Here is a tiny trained network, its code and every weight. The questions are about switching its units off for an input and a target symbol, where a switched-off unit gives its printed mean instead of its output.

import numpy as np


def w(rows, s, z=0):
    codes = np.array(rows[::2]) - 128.0
    scale = np.full(codes.shape[1], s)
    scale[-1] = z or s
    return codes * scale


def norm(h):
    return h / np.sqrt((h * h).mean(-1, keepdims=True) + 1e-5)


def f(y):
    return y / 2 * (1 + np.tanh(0.7978845608 * (y + 0.044715 * y**3)))


def softmax(a):
    e = np.exp(a - a.max(-1, keepdims=True))
    return e / e.sum(-1, keepdims=True)


def log_softmax(a):
    a = a - a.max(-1, keepdims=True)
    return a - np.log(np.exp(a).sum(-1, keepdims=True))


def net(x, mask):
    ids = ['βγζηλψω'.index(c) for c in x.split()]
    T = len(ids)
    res = E[ids] + P[:T]
    u = 0
    for l in range(2):
        q, k, v = (norm(res) @ M[l].T for M in (Q, K, V))
        z = softmax(np.where(np.tri(T) > 0, q @ k.T / 4**0.5, -1e9)) @ v
        res = res + np.where(mask[u], z, O[l][:, -1]) @ O[l][:, :-1]
        u += 1
        y = f(norm(res) @ A[l][:, :-1].T + A[l][:, -1])
        res = res + np.where(mask[u : u + 8], y, B[l][:, -1]) @ B[l][:, :-1]
        u += 8
    return log_softmax(norm(res)[-1] @ U[:, :-1].T + U[:, -1])


Q, K, V, O, A, B = {}, {}, {}, {}, {}, {}
E = w([
[210,139,106,216],'β',
[230,107,143,255],'γ',
[141,154,96,105],'ζ',
[156,119,140,82],'η',
[135,139,99,110],'λ',
[134,120,165,62],'ψ',
[177,111,152,126],'ω',
],0.0033)
P = w([
[15,206,207,161],'0',
[139,225,30,142],'1',
[207,222,62,147],'2',
[65,138,174,160],'3',
[130,175,35,103],'4',
[221,176,73,126],'5',
[80,92,113,147],'6',
[117,120,43,76],'7',
[214,115,71,96],'8',
[97,83,141,140],'9',
[95,88,1,81],'10',
],0.0038)
Q[0] = w([
[191,198,176,141],'0.h0',
[75,134,95,168],'0.h0',
[186,88,37,82],'0.h0',
[242,108,2,92],'0.h0',
],0.0065)
K[0] = w([
[90,193,72,48],'0.h0',
[21,113,195,234],'0.h0',
[145,2,158,62],'0.h0',
[118,18,126,74],'0.h0',
],0.0073)
V[0] = w([
[51,168,101,104],'0.h0',
[142,74,168,44],'0.h0',
[124,194,69,49],'0.h0',
[99,144,3,172],'0.h0',
],0.0046)
O[0] = w([
[33,75,164,175,123],'0.h0',
[155,254,151,223,7],'0.h0',
[110,147,141,106,151],'0.h0',
[49,45,67,122,202],'0.h0',
],0.0035,0.0019)
A[0] = w([
[154,239,112,103,114],'0.n0',
[116,89,64,26,98],'0.n1',
[102,109,78,237,232],'0.n2',
[177,119,145,111,126],'0.n3',
[109,165,93,95,1],'0.n4',
[176,91,88,179,80],'0.n5',
[119,127,87,135,205],'0.n6',
[148,3,200,71,214],'0.n7',
],0.0047,0.0017)
B[0] = w([
[235,136,243,243,147],'0.n0',
[107,155,139,206,222],'0.n1',
[66,145,255,85,254],'0.n2',
[98,174,104,97,143],'0.n3',
[190,48,133,139,104],'0.n4',
[109,97,102,48,207],'0.n5',
[70,181,222,152,196],'0.n6',
[142,220,70,220,209],'0.n7',
],0.0034,0.0023)
Q[1] = w([
[124,66,9,127],'1.h0',
[204,145,160,135],'1.h0',
[253,83,141,105],'1.h0',
[69,111,93,139],'1.h0',
],0.0064)
K[1] = w([
[151,2,113,249],'1.h0',
[82,200,70,59],'1.h0',
[102,182,67,179],'1.h0',
[143,85,157,140],'1.h0',
],0.0056)
V[1] = w([
[120,195,158,71],'1.h0',
[115,105,81,102],'1.h0',
[101,91,167,253],'1.h0',
[113,179,74,198],'1.h0',
],0.0038)
O[1] = w([
[145,171,3,205,127],'1.h0',
[195,170,130,156,76],'1.h0',
[190,110,160,3,253],'1.h0',
[88,174,175,93,216],'1.h0',
],0.0041,0.0017)
A[1] = w([
[171,86,26,210,59],'1.n0',
[174,129,58,41,186],'1.n1',
[145,108,101,183,84],'1.n2',
[131,57,31,95,155],'1.n3',
[133,17,226,182,73],'1.n4',
[3,94,106,124,159],'1.n5',
[147,99,199,150,252],'1.n6',
[23,149,180,138,118],'1.n7',
],0.0052,0.0019)
B[1] = w([
[108,56,150,199,120],'1.n0',
[107,53,100,101,251],'1.n1',
[86,125,191,113,102],'1.n2',
[58,194,163,184,186],'1.n3',
[122,158,35,102,149],'1.n4',
[202,130,176,204,223],'1.n5',
[98,194,109,193,193],'1.n6',
[131,1,178,149,187],'1.n7',
],0.005,0.0025)
U = w([
[97,115,251,159,254],'β',
[138,65,133,199,84],'γ',
[61,105,91,197,61],'ζ',
[159,187,61,179,148],'η',
[51,83,122,50,222],'λ',
[158,229,166,132,43],'ψ',
[176,118,81,64,102],'ω',
],0.013,0.002)

Each question gives the input, a string of symbols that net reads in full, and the target symbol t.
The units are the heads (4 rows each of Q, K, V and O) and the neurons (one row each of A and B). Each row of codes is followed by its name. A weight is (code - 128) times the scale printed after its matrix; where a second scale follows, it is the last column's (O, A, B and U).
mask holds one flag per unit, layer by layer, with each layer's heads first. A switched-off unit (its flag False) gives its mean, the last column of its rows in O or B, instead of its output. The means were averaged over made-up inputs and are rounded, as every weight is.
A unit's drop is (log p(t) with every unit on - log p(t) with that unit switched off) / (log p(t) with every unit on - log p(t) with every unit switched off).
The circuit of an input: a set's keep is (log p(t) with only the set's units on - log p(t) with every unit switched off) / (log p(t) with every unit on - log p(t) with every unit switched off). Starting from the 12 units with the biggest drops (on a tie, the unit counted first), units are removed one at a time, each time the one whose removal leaves the highest keep (on an exact tie, the one counted first), for as long as the keep stays at least 0.8.
circuit, biggest first: the units of the circuit, biggest drop first
k most important neurons: the k neurons with the biggest drops, biggest first
k most important neurons of layer l: the k neurons of layer l with the biggest drops, biggest first
input ζ γ ω γ η η ω η, target ω: circuit, biggest first => [0.h0]
input β γ γ γ γ η ω ψ, target ω: circuit, biggest first => [0.h0; 0.n2]
input ω γ β ζ ψ, target β: circuit, biggest first => [0.h0; 0.n1; 1.n5]
input λ γ γ β β γ ω γ γ γ β, target λ: 2 most important neurons => [0.n7; 1.n1]
input γ η ω η η γ η ω γ ω ζ, target ω: circuit, biggest first => [0.h0; 0.n7; 1.n6]
input η ω γ γ η η ζ γ λ, target λ: circuit, biggest first => [0.h0; 1.n6; 1.n3]
input β γ β, target γ: circuit, biggest first => [0.h0; 1.n0]
input β ζ β, target ζ: 2 most important neurons => [0.n7; 1.n0]
input ζ ζ ζ ω γ λ ζ γ β ω η, target ω: 2 most important neurons of layer 0 => [0.n0; 0.n7]
input ψ η η ζ γ, target β: circuit, biggest first => [0.h0; 0.n2]
input γ η γ η η η η ω γ ω ω, target ω: 2 most important neurons of layer 0 => [0.n0; 0.n7]
input β γ γ γ ω ψ β ψ ω ω ω, target ω: circuit, biggest first => [0.h0; 0.n7]
input λ η γ, target ω: 2 most important neurons => [0.n1; 0.n5]
input ψ γ η ω ψ ω γ ω β, target ω: most important neuron => [0.n0]
input λ γ β ζ γ η ω ζ γ ω β, target ω: 2 most important neurons => [0.n7; 1.n5]
input β ζ γ ζ γ γ, target ζ: 2 most important neurons => [0.n0; 1.n0]
input η η β λ λ γ γ β ζ ζ ω, target β: 3 most important neurons => [1.n5; 0.n1; 1.n3]
input γ γ η γ, target ζ: 3 most important neurons => [1.n4; 1.n6; 1.n7]
input ψ ω λ η γ γ ψ η β, target ψ: 2 most important neurons of layer 0 => [0.n0; 0.n2]
input η γ ω η γ λ η λ γ η ω, target ψ: most important neuron => [0.n0]
input γ ω ζ ω, target γ: 2 most important neurons of layer 0 => [0.n7; 0.n2]
input ψ η η λ β, target γ: 3 most important neurons => [0.n2; 0.n7; 1.n5]
